Here is a tiny trained network, its code and every weight. The questions are about switching its units off for an input and a target symbol, where a switched-off unit gives its printed mean instead of its output.

import numpy as np


def w(rows, s, z=0):
    codes = np.array(rows[::2]) - 128.0
    scale = np.full(codes.shape[1], s)
    scale[-1] = z or s
    return codes * scale


def norm(h):
    return h / np.sqrt((h * h).mean(-1, keepdims=True) + 1e-5)


def f(y):
    return np.maximum(y, 0)


def softmax(a):
    e = np.exp(a - a.max(-1, keepdims=True))
    return e / e.sum(-1, keepdims=True)


def log_softmax(a):
    a = a - a.max(-1, keepdims=True)
    return a - np.log(np.exp(a).sum(-1, keepdims=True))


def net(x, mask):
    ids = ['ΠΣβεημτψω'.index(c) for c in x.split()]
    T = len(ids)
    res = E[ids] + P[:T]
    r = norm(res)
    for j in range(3):
        rows = slice(2 * j, 2 * j + 2)
        q, k, v = (r @ M[0][rows].T for M in (Q, K, V))
        z = softmax(np.where(np.tri(T) > 0, q @ k.T / 2**0.5, -1e9)) @ v
        o = O[0][rows]
        res = res + np.where(mask[j], z, o[:, -1]) @ o[:, :-1]
    y = f(norm(res) @ A[0][:, :-1].T + A[0][:, -1])
    res = res + np.where(mask[3:7], y, B[0][:, -1]) @ B[0][:, :-1]
    return log_softmax(norm(res)[-1] @ U[:, :-1].T + U[:, -1])


Q, K, V, O, A, B = {}, {}, {}, {}, {}, {}
E = w([
[241,165,141,160,30,169],'Π',
[74,187,65,87,142,32],'Σ',
[114,116,130,174,77,69],'β',
[163,118,188,143,93,98],'ε',
[193,112,172,160,101,149],'η',
[107,145,132,25,6,161],'μ',
[115,197,137,181,123,144],'τ',
[75,110,178,148,128,156],'ψ',
[94,74,111,128,137,155],'ω',
],0.018)
P = w([
[1,98,78,189,103,74],'0',
[61,94,103,198,125,94],'1',
[103,106,108,182,133,117],'2',
[143,127,103,152,123,140],'3',
[174,133,103,130,127,150],'4',
[213,142,115,104,127,158],'5',
[242,150,110,92,115,144],'6',
[203,157,86,75,81,137],'7',
],0.0079)
Q[0] = w([
[84,108,127,86,177,130],'head 1',
[139,149,77,72,109,100],'head 1',
[117,228,71,93,253,126],'head 2',
[138,178,87,77,79,133],'head 2',
[101,109,137,152,218,115],'head 3',
[135,50,165,191,172,116],'head 3',
],0.013)
K[0] = w([
[69,135,115,177,108,58],'head 1',
[207,142,122,126,155,51],'head 1',
[99,254,35,206,152,10],'head 2',
[239,207,158,71,31,141],'head 2',
[49,76,126,185,110,99],'head 3',
[84,81,74,150,93,223],'head 3',
],0.009)
V[0] = w([
[66,171,192,89,105,197],'head 1',
[113,117,203,158,181,178],'head 1',
[182,57,99,83,91,148],'head 2',
[153,164,193,111,97,53],'head 2',
[153,9,92,66,106,120],'head 3',
[166,57,209,117,177,155],'head 3',
],0.013)
O[0] = w([
[130,178,119,140,50,105,158],'head 1',
[136,124,180,151,84,113,37],'head 1',
[158,150,126,197,198,144,234],'head 2',
[123,183,231,95,140,103,137],'head 2',
[3,186,107,160,210,135,168],'head 3',
[63,124,122,126,100,179,2],'head 3',
],0.013,0.0041)
A[0] = w([
[122,171,110,181,32,87,145],'neuron 1',
[152,97,121,128,254,145,250],'neuron 2',
[73,119,82,3,103,124,183],'neuron 3',
[39,104,64,124,207,162,130],'neuron 4',
],0.0093,0.0019)
B[0] = w([
[128,62,156,106,74,190,251],'neuron 1',
[8,87,80,105,121,114,254],'neuron 2',
[219,88,160,151,239,118,217],'neuron 3',
[138,101,86,126,79,195,228],'neuron 4',
],0.012,0.0046)
U = w([
[253,130,129,179,150,138,7],'Π',
[159,108,84,91,171,52,157],'Σ',
[132,79,26,115,144,202,224],'β',
[118,71,208,162,203,185,80],'ε',
[127,139,148,90,141,196,1],'η',
[137,239,66,71,92,138,98],'μ',
[141,101,127,61,26,161,164],'τ',
[81,189,201,69,115,91,145],'ψ',
[122,237,117,194,140,107,181],'ω',
],0.011,0.0028)

Each question gives the input, a string of symbols that net reads in full, and the target symbol t.
The units are the heads (2 rows each of Q, K, V and O) and the neurons (one row each of A and B). Each row of codes is followed by its name. A weight is (code - 128) times the scale printed after its matrix; where a second scale follows, it is the last column's (O, A, B and U).
mask holds one flag per unit, heads first, then neurons. A switched-off unit (its flag False) gives its mean, the last column of its rows in O or B, instead of its output. The means were averaged over made-up inputs and are rounded, as every weight is.
A unit's drop is (log p(t) with every unit on - log p(t) with that unit switched off) / (log p(t) with every unit on - log p(t) with every unit switched off).
The circuit of an input: a set's keep is (log p(t) with only the set's units on - log p(t) with every unit switched off) / (log p(t) with every unit on - log p(t) with every unit switched off). Starting from all 7 units, units are removed one at a time, each time the one whose removal leaves the highest keep (on an exact tie, the one counted first), for as long as the keep stays at least 0.8.
circuit, biggest first: the units of the circuit, biggest drop first
unit that matters most: the unit with the biggest drop
top k neurons: the k neurons with the biggest drops, biggest first
heads that matter: for each layer, one digit per head in row order, 1 if its drop is at least 0.15 and else 0, layers parted by /
input τ μ β ω ε, target β: heads that matter	010
input τ μ ω τ η ε β, target ε: circuit, biggest first	head 2; head 1
input ψ τ μ β, target Π: circuit, biggest first	head 3
input ω ω μ, target ω: circuit, biggest first	head 3; head 2
input τ Π β, target Π: heads that matter	001
input Π μ ε, target ω: circuit, biggest first	head 2; head 1
input ε Σ ψ ε η β ψ μ, target ε: circuit, biggest first	neuron 3; head 1
input ψ μ μ, target μ: circuit, biggest first	head 3; head 1
input β ω β β β ε, target ψ: circuit, biggest first	head 2; neuron 3
input ω μ ε, target β: heads that matter	011
input ε ε τ β μ μ, target μ: circuit, biggest first	head 2; neuron 1
input η Π Σ ψ η, target τ: circuit, biggest first	head 2; head 1
input ε ε μ, target ε: heads that matter	001
input μ Σ μ, target Σ: heads that matter	101
input μ β β ε ω ψ Σ μ, target Σ: unit that matters most	head 1
input μ ω β η Σ ψ ε, target τ: heads that matter	000
input Π ε β Π β μ η, target ω: heads that matter	010
input β μ ω ψ, target β: heads that matter	011
input ψ ω μ ψ μ β μ, target β: heads that matter	101
input β β β β ψ β, target τ: circuit, biggest first	head 1; neuron 1
input Π β τ, target τ: circuit, biggest first	head 2
input β τ ε η ε Π ε β, target ψ: top 2 neurons	neuron 3; neuron 4
